[   2   49  113  -24 -113  -21   51   25   85  -66   36  -41   57 -126
  -23   42  -85   42  -38  -33   49   24  124   75  120   10  144   61
   36   20  -14  -22  -24  -29  231] | j116
[ 29 -10  36  43 -24 -44  31 -23 -73  15 -43  56  38 -10  -3   7  -1 -41
  11 -35  -8  36  33   3  18 -23 -80 -26 -28 -30 -54   0   4  13 -11] | j968
[ 39  44  28  41 -53  89  76 -28 -60  47   3  21  29 -38   2 -20 -16 -60
   9 -29 -24  -1   1   7 -33 -55 -35  17  78 -12  17  48 -14  13 -11] | j165
[ -20  138  221  -10  -61   81   66  -75   42   -2  -72   35   42   11
 -150  112   58   -1   22  -77 -126  154   17 -148  -70  104   13  -13
   68  -72 -148   22   47   58  101] | j864
[  7 -50  13 -42  24 -18 -10 -45  73   0  67   1  10 -20 -38   4  -5  52
  20  43  68   9 -57 128  88  16  19 -12  41 -45  40  33 -69 -16 -63] | j435
[ 46 -31 -28  -9  -4 -95 -64  38  35  -6  54  38  28 -34 -29  15  -8 -16
  21  39   2  14 -22 -15 -26  24 -18  53 -19 -22 -65  22   7 -17  79] | j968
[  25 -143   20  -21    4  -50    7    5   50  -13   -3  -34   49   42
   -9   16   69  -37   15  146  -14  -52 -121   75  -34   44  -87  -35
   46   -9 -141   62  -72   -4 -161] | j594
[ 96  94  67  27 -31  41 -32  21 104 -59 -14  28 -76 -82 -62 -17  45 -34
  50 111  -8  24 -38  55 -69  35  74  93 -50 -11 -75 -54 -70  18 -35] | j788
[ 41  21   2  23   9 -75  -3 -10 -20  -5  38  61  43 -62  34  31 -53  -2
 -22  41 -16  -9 -17 -83  61  16  -2  35   6 -18 -68 -25  27 -10 102] | j134
[  8 -10 -40 -21  65 -34  11  -7 -94 -13 -27 151 -20  -1 -18  22  43  -1
  -4 -77 -32 -10 -72  -6 -40 -37 -87 -28 -19 -84 -85 -23  -4  27 -64] | j134
[  70  -39   59    3    1 -122  -71    8   29  -14   50   80   28   -8
    2   61    9  -27  -11   67  -50    3  -37  -25  -57   70  -53   54
   28  -44  -89   14  -35    7   89] | j594
[ 45  41 -17  30 -35  88  92 -45  -9  31 -32  13  29  52  26  23 -37 -54
 -16 -16  -1  51 -14  26 -20 -27 -18  71 -21  28  25  67 -19  14   7] | j435
[  35   33   40   27   53  -57    1  -29  -64   52 -146  121   45   58
   86   23  -18   87   36   59   20   69   40  -66   65  -92   -2   30
  -19   10  -40  -55   51  -32   25] | j357
[ 34  15  -6   4  42 -99 -20   6  -6 -24   8  45  25 -57  52  35  -1  -2
  -2  56 -12 -11 -46 -39  10  22 -45  43   2 -42 -71   7  11 -11  55] | j813
[  49  -75   96   -4    6   13   23    4   -4   -5   19    7   31   44
  -42    9   -5  -52  -19  156   20  -30  -52   99   52   76  -24 -143
  112   42  -31   -1  -52  -21  -41] | j594
[ -17 -144  -15  -32   -1  -13   -3   39   -5    2   15  -30   -5    2
  -49   54   -3  -10   -2  103   39  -29  -24   74   28   57  -55  -48
   27  -20   19   24  -41   -7  -35] | j134
[   4   69  -31   37   41   18   59  -32  -66   11 -104  135  -47  -34
   16   -1   26   42   12  -34    1  -35   -7    3   12  -93  -21    5
  -40  -31  -18  -38   19    6  -58] | j116
[ 137  -42   27   51  -89    0   67  -11   36    5  -12  -49  103   54
   45   35  -64  -26   -8  113 -115  -20   54  -29  -27  -23  -30  133
   10  -51  -81   54  -85  -11   22] | j165
[ 33  55 -16  37 -44  68  90  -1 -23  14  -9 -17  22  48  41   3 -23 -64
   1 -31 -36  27 -24 -22 -89 -35  13  76 -33 -17 -23 -10 -62   6  -5] | j864
[ 38  48  47  -2 -23 -40 -27 -53  28  45   2  38  -4 -31 -42  38 -26  28
  57  93   5  22 -14  10  33  16  32  49 -16 -16 -24  -4 -33  10  47] | j134
[ 162    1   -5  -67  -88 -140   96  181  239  -61   15    9  164  146
  108   42   53   48   52   -1 -248  -87  -99  -95 -331   42  -68  164
 -199 -221 -177   60 -165   14   15] | j788
[ 27   0  -5  -3  -5  -8  30 -38 -40  20 -40  90   4  11  -5   5  18  13
  24 -60  13  48 -44 -23   9 -44 -60 -27   1 -38   4 -10  41  14 -37] | j435
[ 28 121 -25  20  -7  28  94 -43   5  29 -27  18  21   7  64   0 -21 -59
  -7 -13  36  44 -37  13 -34 -50  -9  74 -27   1 -16  28 -21 -13  18] | j797
[  30  -35   27  -16   10 -113  -35   -1   29  -36   37   70   34  -39
   44   45    8  -13   -9   33  -31   -9  -30  -54   -9   44  -32   43
   25  -21  -84   27   14    2   70] | j435
[ 16  29  50  28 -41 -16 -29 -27  23  39   8  18   7 -39 -24  39   5 -13
  75 109  11  22   7  23  43  15  -8  70   7  -2 -31  53 -39  12   7] | j797
[ 34 154 -47  38  15  82  77 -54 -17  -3 -16  84   6  29  70 -26 -26 -49
 -23 -76  32  55 -24 -81 -53 -54 -43  69 -79  -4 -27  10 -17  14  11] | j586
[ 115   33   24   17    8  -17  -50  -47   39    7   19   76   -6  -40
  -89   17   13  -37  150  108  -26    4  -64    3   -3   43    4   67
  -31  -28 -143  -19  -30    7  -27] | j968
[ 62  21  38  33 -16   8 -35 -84  67  25  21  82 -19 -45 -45  10  18  13
  74  94  21  24 -37   0   3  15   9  82  36 -26 -26  37 -46   8 -15] | j435
[-315  785 -145  185  102 -168   41  -58 -371 -201    1  798 -158 -386
 -341   14   28   15  -26  107  568  564   16  800  108 -199 -243  295
 -219 -175  360   88 -231  157   64] | j864
[  68    8   21  -13   44 -147  -54   42   79  -57    5   60   33  -72
   39   70   -3   13  -58  131  -40  -24  -10   14  -35   60  -27   70
   11  -80 -126   56  -28    3   67] | j357
[ 40  72  18  34 -10 -24 -65 -48  99  17  26  15  18  22 -50  -1   5  38
  30  83 -20  28 -19 -36  18  43  35  91 -41 -29 -34  17 -21  12  13] | j788
[  73  -70   20   36   52 -105  -16   -2  -25    8  -15  116   60    9
   -4   43   15  -10   46  161  -37  -22 -101   29    3   53  -62  -35
  -72    3 -166  -22  -48  -11  -29] | j813
[  46  -42   81   10  -26 -107  -29 -158  113   34  106   -7   72   -9
   35  -44   30   82   24   92  -67   32 -155  -84  -53  -11  -33   20
   62 -109 -184   66  -32   -1  -99] | j357
[ 22  17  58  39 -29 -16 -56  15  86  41  34  24  23   0 -21   3 -35  18
  26  92 -35 -11  12  72  42  46  40 -20  34   0  80  31 -43   2  60] | j797
[ 26  58 -44  38 -35  97 103 -59 -31  21 -34  49  10  15  32  15 -24 -51
 -13 -28  17  39 -13  56 -44 -68 -30 103  -6   7  29  67 -48  21 -25] | j435
[ -53 -170  154   25   -7   14   -8   -7  -51   71   -3 -115    7  110
 -181   49   77   75   41  270  -77    2  -37  116  -18   96  -10 -153
   23   17   22  -30 -129   10 -118] | j813
[  -8   50  -19   25   48    9   25   21  -76  -20  -10  102  -14  -83
   13  -46  -34   58  -15  -48   15  -57    7  -67   44  -14   28 -132
  -29   33   38 -110   59   19   40] | j594
[  23 -119   25  -10  -27  -39   27   -7   28  -24   57  -67   19   -2
  -54   22   10   -8   -9  140   40  -27  -33  101   12   52  -55   -2
   73  -30  -41   67  -68  -25  -46] | j594
[ 52  89  82  41 -36  10 -83 -36 112  54  19  72  18 -45 -76  75 -29  -2
  98 137 -23  81 -55  31  59  75  23  82  -3 -36   8  -1 -50  32  40] | j116
[ 25  25  61  64 -41  23 -55  22  87  55  79 -55  43  28 -56 -44 -60  36
  33  87  -9  27  46  37   8  64  81 -20  49 -14 125 -25 -42 -14  55] | j165
[ -2 114 -46  64  14  35 -84 -36  -7  18  64 201  33  -1  18 -20 -67 -54
  20 -93  46 118 -62 -38  71   8 -67 -45  37 -27  52  -3  81   9  62] | j797
[  16  -11  -27   12   13  -68  -31   -4   79   14   43  102   22  -66
   64   27   -1   -2  -63    5  -28    9  -54 -105   46    0  -54   49
   37  -46  -35   90   40    6   -4] | j435
[  54  -72   51   40   33  -97 -117   42   15  -17   31   72    2  -11
    3   19   -2  -40  -25   93  -35   -7    4  -14   45   82  -61  -42
  -13    6    0  -23   20    1   40] | j586
[ 19 -40   0  -2  30 -87   4  41  13   4  12  53  37 -36  42  48  20 -19
 -29  65 -42 -17 -95 -79 -13  34 -61  -9  32 -45 -82  41  30  -1   3] | j864
[ 128 -102 -206 -168  -82 -134   95 -131  -21  -23   70  -46    0  -21
   -2   44  -58    2   32   10   71 -101 -118 -221   86  -45 -284    4
  -55 -104  -33  182  172  -23   83] | j586
[ 56  66 -88  47  10 135  93 -40 -58  17 -80  59  -4  63  11   1 -26 -60
  20 -63  71  36   7  78 -10 -77 -24 110 -47  21  22  39  12 -15 -24] | j357
[ -5  61  32   4 -11  44 -32 -22  50  64  -5  62  13   2 -68  12 -13  32
  55  54  39  78  -9 -25  43  32  32   6 -29  15 -11  49   4   7  15] | j134
[  34    7   19    6   41 -116  -29    4   14  -18    6  100   11  -88
   77   28    6    0  -35   -5    3  -25   -5    5   16  -12  -51   71
    9  -35  -28   34    2   16   53] | j586
[ 32 -26  71  64 -68 -39 -24  35  89  28 111 -29  46   2 -32  -8 -51  19
  11  99 -42 -15  54 -10  -4  88  63   1  24 -53  58   3 -79 -23  74] | j864
[ 72  -8  19  28   3 -12  64 -43 -42  13 -71  50  -2 -13 -16   0  28  13
  42 -17 -51 -16  17  -5 -34 -55 -48  54  -3 -64 -87  23   3   2 -49] | j165
[ 50   7   4  11  10 -24  35 -10 -19   6 -33  68 -19 -12 -20   5  30   9
  45 -32 -15  -9 -33   8 -11 -40 -34  12  -2 -53 -53 -11  23   8 -37] | j968
[ 28  22  11 -20  -4   9 -77 -45  18  56  21 106 -22  -2 -62  22 -11  14
  72  73  35  52 -84   5  42   7 -12 -53   5  14  10  -1  13  10  18] | j797
[ 57  59  63  27  24 -35 -33 -46  67  42 -37  77 -37 -46  -6  61  -1  22
  59 134 -13  42 -49  16  42  27  -3  56 -30 -23 -44  34 -19   9  14] | j797
[ -37   75  -17  142   33   28 -122   11  152 -108  110  -54   51 -120
    4 -117  -73  117  -62   31  -95   25   32  -74  208   19  116   43
   66  -54  126  -74   63  -36   38] | j813
[  8  37  44  31  -3 -34 -46  22  78   6  63 -21  38 -28   2 -16 -21  67
  31  88  -3 -24  -4  47  50  25  66  31  30 -31  84 -22 -37  -3  35] | j357
[-34  18  66  35 -24  13 -10  21  61  19  39  10  41   4  14 -42 -11  74
  14  27  -9 -11  64 -23  32  15  81 -27  58   6  86  -1 -19 -13  26] | j435
[  0   4  33  23 -29 -36 -59  23  56  29  75 -47  46  -8 -58   3 -45  64
  22 132 -12  -4  25  44  43  44  50   1  31 -27  74   8 -43 -15  65] | j357
[ 90  65  31   2 -60  33  96 -51  38 -10 -24  -3  62  47  86   7 -32 -60
 -32  -2  66  45  32  61 -29 -59  -9 147 -11  -3 -23  58 -81  -9  24] | j165
[ 32  32  14  22  12 -35  24 -37 -53  -9 -58 151   5   3 -18  14  33  38
  65 -44  -2  12 -30  53  15 -43 -27  13 -20 -30 -68 -16  18  20 -30] | j435
[   8   31   -4   49   67   37    5   36   57  -42  -70 -133  -77  -64
  -49  -75   82   -5  -14  196    9  -54   42   66  -16  -49   80   99
   70   -8  -13   -1 -103  -74 -116] | j968
[  30   32   55  -16   -8  -77   97  -64  -31   26  -13  -46   34   20
   -1  -38    6  104   35 -110  -17   84   14  -31  -17  -54    4   31
  -45  -78  -79   17   75  -19  -23] | j594
[ 21 -45  88  21 -31 -67 -31 -11  89   7  58 -36  51  -9   3  -6  -8  71
  19 135 -34 -35  47  43   6  37  67  41  36 -21  38  17 -99 -23  35] | j435
[ 45  86 -49 -10 -10  44  86   5   5  51 -57  54 -42  -6  23  50 -25 -54
 -19  25  82  24 -26  36  -7 -48 -21  66 -40  33  11  77   5   3  24] | j968
[  -7 -106   48   32 -177   94 -110   74   61    1  101  -28  123  -53
    9  -39  -50  -53  181   -2   65  -26   24   72  154   -2   45   -9
  175   57  101  -64  -38   46  -24] | j968
[ 36   3  52  24 -20  -6 -42  36  96  14  28  15  25  21 -49 -26 -18  59
  22  76 -12  -8  43  20  32  27  81 -15   2  10  59 -19 -29 -13  47] | j968
[  74   41   41   41   -6   13  -23    1  125  -11  -59   97    4    2
  -54  -15   64   74   -6   86  -24  -22   16  -34   -8  -21   47   69
  -26    2 -156   60  -31   -3  -30] | j586
[ 87   3   7 -18  11 -70  13 -55   8  -6  -5 -22   2 -28 -22 -14  23  32
  53   0 -39   2 -21  41  35 -47   0  66 -72 -66 -53  -4  12 -14 -62] | j797
[ 76 -22 -28   9  -7  -9  58 -52 -41   7 -38  51  14   6  -8 -26  22  20
  54 -56 -28  -1 -42  -7 -36 -61 -69  18 -41 -72 -48   9   7  -7 -54] | j813
[ 40 -25 -16 -10  26 -80  -8  27  -2 -32  23  69  10 -32  30  41 -24 -20
 -25  10   5 -17 -27  -1 -19  29 -36   2 -24 -10 -61   5  19   1  87] | j968
[ -14  -27 -111   12  146   43   65  -76   -9  -26  -62   45  -10   -2
    3  -65   49  116  -62  160  104  -45 -128  -19   62  -68  -28  -75
   82  -22  -88   -2   46  -48 -209] | j788
[  69  -60  -79   -6   47  -66  -47   14   59  -16   85  110   41  -54
   10   24  -31   17 -135   18   21   12    1 -111    1   32  -12   71
   57  -36 -138  130  139  -64   91] | j134
[ 19 -38  87  13 -14 -32 -31  45  66  88  37  -3  16  23 -53  -3 -12  89
  22 154  32 -25  49  58   9  49  85 -61  63 -17  72  -5 -89 -18  17] | j116
[ -23 -215   74  -27   28 -165  -55  -89  -14    4   50 -181   12  -26
  -48   60   29   43  -29  198  -26   -3  -42   75    7   66  -91  -17
   30  -79  -47   18  -84  -16  -64] | j165
[  -7    1   28   54  -61    4 -180   39   91  -20  124  -27  -18   73
 -132 -117  -12   40    3   81   59  120   90   68  -67   89   20  -59
  -76   -8  151   10  -51   -2   23] | j586
[   7  -20   37   25  -14  -78    6   -5    7   -3   25   73   77    8
   66   53  -11   13  -23   48  -61  -49  -22  -53  -36   14  -37   25
   38  -10 -144   65  -24   18   86] | j968
[  53   32  -55   15   50   38   87 -100   -4   71   -4  -39   15  -29
   31    1  -56  -27  -11   35   26   53  -68   38  -23  -41  -48   72
   42  -41    4   80    0  -22  -49] | j586
[ 41  63 -38  46 -29  84  78 -17   0   7 -13  29  17  30  27  -5 -35 -63
 -27 -30  12  29  -6  12 -33 -31 -36  87 -12   5  -7  73 -43   0  12] | j594
